Below are the code and all the weights of a small trained network. Each question names an input and a target symbol and asks about switching units off, where a switched-off unit gives its printed mean instead of its output.

import numpy as np


def w(rows, s, z=0):
    codes = np.array(rows[::2]) - 128.0
    scale = np.full(codes.shape[1], s)
    scale[-1] = z or s
    return codes * scale


def norm(h):
    return h / np.sqrt((h * h).mean(-1, keepdims=True) + 1e-5)


def softmax(a):
    e = np.exp(a - a.max(-1, keepdims=True))
    return e / e.sum(-1, keepdims=True)


def log_softmax(a):
    a = a - a.max(-1, keepdims=True)
    return a - np.log(np.exp(a).sum(-1, keepdims=True))


def net(x, mask):
    ids = ['γζηλμπσφψω'.index(c) for c in x.split()]
    T = len(ids)
    res = E[ids] + P[:T]
    u = 0
    for l in range(3):
        r = norm(res)
        for j in range(2):
            rows = slice(3 * j, 3 * j + 3)
            q, k, v = (r @ M[l][rows].T for M in (Q, K, V))
            z = softmax(np.where(np.tri(T) > 0, q @ k.T / 3**0.5, -1e9)) @ v
            o = O[l][rows]
            res = res + np.where(mask[u + j], z, o[:, -1]) @ o[:, :-1]
        u += 2
    return log_softmax(norm(res)[-1] @ U[:, :-1].T + U[:, -1])


Q, K, V, O = {}, {}, {}, {}
E = w([
[117,44,3,146,52],'γ',
[76,233,170,47,96],'ζ',
[135,37,22,151,61],'η',
[125,28,12,138,76],'λ',
[146,36,18,138,80],'μ',
[97,152,197,197,209],'π',
[133,29,17,137,82],'σ',
[116,54,21,147,81],'φ',
[87,242,175,43,109],'ψ',
[62,182,181,82,19],'ω',
],0.0021)
P = w([
[175,240,9,166,81],'0',
[13,97,24,138,68],'1',
[40,66,73,110,118],'2',
[63,66,98,106,128],'3',
[81,75,100,103,117],'4',
[103,67,107,101,109],'5',
[116,68,111,100,104],'6',
[133,60,112,106,95],'7',
[141,67,114,96,85],'8',
[151,68,114,97,86],'9',
[161,74,116,94,65],'10',
[173,75,109,93,47],'11',
],0.0013)
Q[0] = w([
[72,14,40,132,93],'0.h1',
[141,254,200,107,143],'0.h1',
[123,166,87,66,50],'0.h1',
[108,103,157,251,192],'0.h2',
[126,143,237,161,106],'0.h2',
[118,103,164,244,197],'0.h2',
],0.004)
K[0] = w([
[210,90,14,107,119],'0.h1',
[102,159,255,174,140],'0.h1',
[175,138,136,199,95],'0.h1',
[175,40,46,81,129],'0.h2',
[154,149,132,50,72],'0.h2',
[184,61,72,81,149],'0.h2',
],0.0044)
V[0] = w([
[120,195,143,230,133],'0.h1',
[146,25,244,98,227],'0.h1',
[37,73,184,124,120],'0.h1',
[72,107,130,5,83],'0.h2',
[129,111,148,196,183],'0.h2',
[135,115,125,246,133],'0.h2',
],0.0026)
O[0] = w([
[213,129,184,142,188,154],'0.h1',
[137,95,10,194,74,2],'0.h1',
[139,27,125,176,35,197],'0.h1',
[128,135,83,171,3,165],'0.h2',
[78,139,177,82,193,115],'0.h2',
[132,124,215,102,204,158],'0.h2',
],0.0025,0.0016)
Q[1] = w([
[105,74,24,219,187],'1.h1',
[101,181,239,255,140],'1.h1',
[171,107,21,48,135],'1.h1',
[79,194,164,76,51],'1.h2',
[240,112,87,160,167],'1.h2',
[207,188,124,222,86],'1.h2',
],0.0049)
K[1] = w([
[211,254,178,212,185],'1.h1',
[32,80,181,220,162],'1.h1',
[193,197,61,78,98],'1.h1',
[141,217,44,55,147],'1.h2',
[93,73,143,221,147],'1.h2',
[143,209,160,224,167],'1.h2',
],0.0053)
V[1] = w([
[184,170,97,84,46],'1.h1',
[251,185,73,107,144],'1.h1',
[220,173,134,177,177],'1.h1',
[167,92,76,92,88],'1.h2',
[113,72,181,226,183],'1.h2',
[86,103,130,233,165],'1.h2',
],0.0029)
O[1] = w([
[73,104,116,169,107,63],'1.h1',
[153,120,70,202,25,7],'1.h1',
[181,108,88,113,5,60],'1.h1',
[150,152,129,91,207,110],'1.h2',
[146,155,49,158,47,103],'1.h2',
[149,126,85,125,49,116],'1.h2',
],0.0032,0.0019)
Q[2] = w([
[190,56,57,187,87],'2.h1',
[236,233,178,159,150],'2.h1',
[232,199,245,218,64],'2.h1',
[82,23,34,46,10],'2.h2',
[56,14,61,48,167],'2.h2',
[176,254,227,228,221],'2.h2',
],0.0054)
K[2] = w([
[151,47,59,140,20],'2.h1',
[169,122,254,236,167],'2.h1',
[224,147,252,187,66],'2.h1',
[129,196,33,205,146],'2.h2',
[96,223,49,111,246],'2.h2',
[132,38,233,60,75],'2.h2',
],0.0052)
V[2] = w([
[170,146,128,51,113],'2.h1',
[135,72,146,252,81],'2.h1',
[129,195,125,192,184],'2.h1',
[65,160,84,162,182],'2.h2',
[62,43,186,109,122],'2.h2',
[98,232,97,84,92],'2.h2',
],0.0038)
O[2] = w([
[41,111,113,154,189,107],'2.h1',
[198,196,199,98,100,51],'2.h1',
[140,97,96,59,101,98],'2.h1',
[177,196,58,114,175,193],'2.h2',
[108,140,73,136,35,250],'2.h2',
[147,106,137,4,186,99],'2.h2',
],0.004,0.0012)
U = w([
[195,225,30,94,162,128],'γ',
[187,29,85,29,94,24],'ζ',
[177,200,254,197,62,252],'η',
[159,177,60,153,171,73],'λ',
[205,71,188,142,170,70],'μ',
[13,1,139,198,215,120],'π',
[167,149,87,158,176,63],'σ',
[125,243,248,21,251,240],'φ',
[198,34,129,38,111,30],'ψ',
[24,107,38,226,25,77],'ω',
],0.0056,0.0036)

Each question gives the input, a string of symbols that net reads in full, and the target symbol t.
The units are the heads (3 rows each of Q, K, V and O). Each row of codes is followed by its name. A weight is (code - 128) times the scale printed after its matrix; where a second scale follows, it is the last column's (O and U).
mask holds one flag per head, layer by layer. A switched-off head (its flag False) gives its mean, the last column of its rows in O, instead of its output. The means were averaged over made-up inputs and are rounded, as every weight is.
A unit's drop is (log p(t) with every unit on - log p(t) with that unit switched off) / (log p(t) with every unit on - log p(t) with every unit switched off).
The circuit of an input: a set's keep is (log p(t) with only the set's units on - log p(t) with every unit switched off) / (log p(t) with every unit on - log p(t) with every unit switched off). Starting from all 6 units, units are removed one at a time, each time the one whose removal leaves the highest keep (on an exact tie, the one counted first), for as long as the keep stays at least 0.8.
units of the circuit, in order: the units of the circuit, biggest drop first
unit that matters most: the unit with the biggest drop
heads that matter: for each layer, one digit per head in row order, 1 if its drop is at least 0.15 and else 0, layers parted by /
drop when u is switched off: that unit's drop, to one decimal
input π π λ λ π π ω γ γ λ, target π: units of the circuit, in order	2.h1; 0.h2
input η π φ π λ π ω γ, target η: units of the circuit, in order	1.h1; 2.h1
input ω π γ η ω μ ω γ μ γ π, target π: heads that matter	10 / 10 / 11
input π ψ π μ π ζ γ ζ ω ω, target π: units of the circuit, in order	2.h1; 1.h1
input π π ω η π ω π σ, target π: unit that matters most	0.h2
input π γ π ω π γ π π π γ η, target π: units of the circuit, in order	0.h2; 2.h1
input μ π ω ω π ω ζ ζ, target π: units of the circuit, in order	2.h1; 1.h1
input π π π γ η π π λ, target π: heads that matter	11 / 10 / 11
input ω σ ω π γ ψ π μ σ, target ω: units of the circuit, in order	0.h1; 2.h2; 2.h1
input π σ γ γ π μ, target π: units of the circuit, in order	2.h1; 0.h2
input π η γ σ σ η ψ ζ π, target π: units of the circuit, in order	2.h1; 2.h2
input ω ζ π λ ω π ζ φ λ, target ω: units of the circuit, in order	1.h2; 2.h2; 2.h1
input λ ω ψ γ γ γ μ π π ω ω, target ω: heads that matter	01 / 01 / 11
input ψ ω π π π ψ ψ ψ ω ψ ω, target ω: unit that matters most	0.h2
input ω γ ω η γ φ ω π π π φ, target ω: units of the circuit, in order	2.h2; 0.h1; 2.h1
input ω π π λ γ ζ π ψ π π ζ, target π: heads that matter	10 / 10 / 10
input γ ω γ ω π γ ω ψ φ, target γ: heads that matter	11 / 11 / 11
input γ ψ π σ ω γ φ φ, target γ: heads that matter	10 / 11 / 11
input γ φ ω ζ π ω ζ π π γ, target γ: heads that matter	10 / 11 / 11
input η π λ, target η: heads that matter	11 / 11 / 11
input ω π ψ ω μ, target ω: unit that matters most	0.h1
input π γ π ψ ζ γ γ μ, target π: units of the circuit, in order	2.h1; 1.h1; 0.h2
input γ ω π ζ π π λ μ, target γ: drop when 0.h1 is switched off	0.7
input π π ζ η ω ω π ψ γ λ π φ, target π: drop when 2.h1 is switched off	0.2
input η π π π σ γ, target η: drop when 0.h1 is switched off	0.5
